Here is a tiny trained network, its code and every weight. The questions are about switching its units off for an input and a target symbol, where a switched-off unit gives its printed mean instead of its output.

import numpy as np


def w(rows, s, z=0):
    codes = np.array(rows[::2]) - 128.0
    scale = np.full(codes.shape[1], s)
    scale[-1] = z or s
    return codes * scale


def f(y):
    return y / 2 * (1 + np.tanh(0.7978845608 * (y + 0.044715 * y**3)))


def softmax(a):
    e = np.exp(a - a.max(-1, keepdims=True))
    return e / e.sum(-1, keepdims=True)


def log_softmax(a):
    a = a - a.max(-1, keepdims=True)
    return a - np.log(np.exp(a).sum(-1, keepdims=True))


def net(x, mask):
    ids = ['ΔΘΩεζλ'.index(c) for c in x.split()]
    T = len(ids)
    res = E[ids] + P[:T]
    u = 0
    for l in range(2):
        q, k, v = (res @ M[l].T for M in (Q, K, V))
        z = softmax(np.where(np.tri(T) > 0, q @ k.T / 3**0.5, -1e9)) @ v
        res = res + np.where(mask[u], z, O[l][:, -1]) @ O[l][:, :-1]
        u += 1
        y = f(res @ A[l][:, :-1].T + A[l][:, -1])
        res = res + np.where(mask[u : u + 12], y, B[l][:, -1]) @ B[l][:, :-1]
        u += 12
    return log_softmax(res[-1] @ U[:, :-1].T + U[:, -1])


Q, K, V, O, A, B = {}, {}, {}, {}, {}, {}
E = w([
[118,80,94],'Δ',
[199,148,137],'Θ',
[80,177,114],'Ω',
[149,112,182],'ε',
[185,254,85],'ζ',
[139,125,170],'λ',
],0.024)
P = w([
[223,2,216],'0',
[28,148,189],'1',
[49,136,141],'2',
[62,138,109],'3',
[75,136,89],'4',
[83,139,68],'5',
[85,155,43],'6',
[101,156,23],'7',
[84,151,62],'8',
],0.0058)
Q[0] = w([
[79,144,2],'0.h0',
[122,157,112],'0.h0',
[114,225,119],'0.h0',
],0.019)
K[0] = w([
[95,255,12],'0.h0',
[137,156,121],'0.h0',
[152,231,142],'0.h0',
],0.012)
V[0] = w([
[212,119,62],'0.h0',
[115,124,147],'0.h0',
[221,167,254],'0.h0',
],0.0079)
O[0] = w([
[234,118,190,123],'0.h0',
[129,112,125,136],'0.h0',
[254,82,196,254],'0.h0',
],0.0053,0.0047)
A[0] = w([
[161,142,104,77],'0.n0',
[167,160,32,172],'0.n1',
[154,57,186,116],'0.n2',
[106,65,8,150],'0.n3',
[156,163,99,100],'0.n4',
[205,94,82,151],'0.n5',
[154,55,131,87],'0.n6',
[119,102,137,89],'0.n7',
[121,102,188,147],'0.n8',
[81,160,188,157],'0.n9',
[185,146,143,2],'0.n10',
[55,99,159,109],'0.n11',
],0.012,0.0089)
B[0] = w([
[98,131,156,120],'0.n0',
[127,205,196,186],'0.n1',
[185,144,55,254],'0.n2',
[45,102,254,219],'0.n3',
[79,160,174,128],'0.n4',
[99,162,208,202],'0.n5',
[98,174,74,169],'0.n6',
[42,143,96,120],'0.n7',
[144,116,87,209],'0.n8',
[116,118,62,164],'0.n9',
[33,38,152,136],'0.n10',
[96,103,126,148],'0.n11',
],0.0093,0.0083)
Q[1] = w([
[161,57,128],'1.h0',
[8,77,166],'1.h0',
[22,199,136],'1.h0',
],0.012)
K[1] = w([
[85,158,130],'1.h0',
[101,1,11],'1.h0',
[183,63,86],'1.h0',
],0.014)
V[1] = w([
[24,117,123],'1.h0',
[223,135,90],'1.h0',
[103,31,255],'1.h0',
],0.0063)
O[1] = w([
[51,162,91,12],'1.h0',
[218,102,125,155],'1.h0',
[58,2,238,253],'1.h0',
],0.0065,0.0031)
A[1] = w([
[110,114,192,91],'1.n0',
[158,197,253,117],'1.n1',
[146,95,106,133],'1.n2',
[22,58,253,223],'1.n3',
[153,141,56,158],'1.n4',
[10,144,97,58],'1.n5',
[135,119,21,224],'1.n6',
[80,184,118,137],'1.n7',
[222,250,53,2],'1.n8',
[28,64,129,25],'1.n9',
[152,34,39,217],'1.n10',
[171,46,177,33],'1.n11',
],0.0079,0.007)
B[1] = w([
[166,138,79,154],'1.n0',
[116,84,99,180],'1.n1',
[79,139,145,134],'1.n2',
[131,91,65,249],'1.n3',
[123,190,100,142],'1.n4',
[203,150,143,153],'1.n5',
[109,217,153,149],'1.n6',
[121,129,87,140],'1.n7',
[122,2,22,164],'1.n8',
[183,166,215,165],'1.n9',
[52,121,220,159],'1.n10',
[65,193,108,147],'1.n11',
],0.0071,0.021)
U = w([
[121,63,138,134],'Δ',
[235,178,254,166],'Θ',
[136,210,128,253],'Ω',
[245,112,101,55],'ε',
[190,144,120,78],'ζ',
[196,140,125,75],'λ',
],0.008,0.0059)

Each question gives the input, a string of symbols that net reads in full, and the target symbol t.
The units are the heads (3 rows each of Q, K, V and O) and the neurons (one row each of A and B). Each row of codes is followed by its name. A weight is (code - 128) times the scale printed after its matrix; where a second scale follows, it is the last column's (O, A, B and U).
mask holds one flag per unit, layer by layer, with each layer's heads first. A switched-off unit (its flag False) gives its mean, the last column of its rows in O or B, instead of its output. The means were averaged over made-up inputs and are rounded, as every weight is.
A unit's drop is (log p(t) with every unit on - log p(t) with that unit switched off) / (log p(t) with every unit on - log p(t) with every unit switched off).
The circuit of an input: a set's keep is (log p(t) with only the set's units on - log p(t) with every unit switched off) / (log p(t) with every unit on - log p(t) with every unit switched off). Starting from the 12 units with the biggest drops (on a tie, the unit counted first), units are removed one at a time, each time the one whose removal leaves the highest keep (on an exact tie, the one counted first), for as long as the keep stays at least 0.8.
units of the circuit, in order: the units of the circuit, biggest drop first
unit that matters most: the unit with the biggest drop
k most important neurons: the k neurons with the biggest drops, biggest first
top k neurons in layer l: the k neurons of layer l with the biggest drops, biggest first
drop when u is switched off: that unit's drop, to one decimal
input ε Θ ε λ, target Θ: top neuron in layer 0	[0.n3]
input λ ε Δ ζ, target ε: 3 most important neurons	[1.n8 0.n3 1.n1]
input ε ε ε, target ε: units of the circuit, in order	[0.n2 0.n3 0.h0]
input λ ε Δ Θ ε ε ε ε, target Θ: 4 most important neurons	[0.n5 0.n3 1.n3 1.n8]
input ε Θ ε ε ζ Ω, target ε: units of the circuit, in order	[1.h0 0.n3 0.h0]
input ε ζ λ, target ε: 2 most important neurons	[0.n3 1.n8]
input ε ζ λ ε Ω ε ε Θ λ, target ε: units of the circuit, in order	[1.h0 0.n3]
input ε ζ ε Ω, target ε: units of the circuit, in order	[1.h0 0.n3 0.h0 0.n2]
input ε Ω Ω Ω ε λ Δ Θ λ, target Θ: 4 most important neurons	[0.n5 0.n3 1.n3 0.n2]
input ε ε Δ ε ε λ ε ε, target Δ: units of the circuit, in order	[1.h0 0.n3 0.h0]
input ε ε ζ Δ ε, target ε: units of the circuit, in order	[0.n3 1.h0]
input Ω λ ε, target Ω: 2 most important neurons	[0.n3 1.n6]
input ε ε Θ ε ε Ω Δ Ω ζ, target ε: 3 most important neurons	[1.n8 0.n3 0.n2]
input ε ζ ε ε Θ ε ε Δ, target Θ: 2 most important neurons	[0.n2 1.n8]
input ζ Ω Δ ε Ω Ω, target Δ: 2 most important neurons	[0.n2 0.n10]
input ε ε Δ λ ε Ω Θ, target Θ: top 2 neurons in layer 0	[0.n2 0.n5]
input Ω Θ ε Ω λ, target Ω: unit that matters most	0.n1
input ε Ω Δ λ, target Δ: 2 most important neurons	[0.n3 0.n9]
input Θ Θ Δ ε ε ε λ, target Δ: top 4 neurons in layer 0	[0.n1 0.n10 0.n8 0.n2]
input Δ Δ ε ε Θ, target Θ: 2 most important neurons	[0.n2 0.n3]
input ε Ω λ, target Ω: top 2 neurons in layer 1	[1.n6 1.n3]
input Θ ε ε Δ Ω ζ ζ, target Θ: drop when 0.n5 is switched off	1.2
input ε λ ε ε Ω Θ λ ε, target Θ: drop when 0.n11 is switched off	0.1
input ε Δ λ Δ ε Δ ε ε, target Δ: drop when 0.n3 is switched off	0.9
input ζ ε Ω ε Θ, target Δ: drop when 0.n10 is switched off	1.4
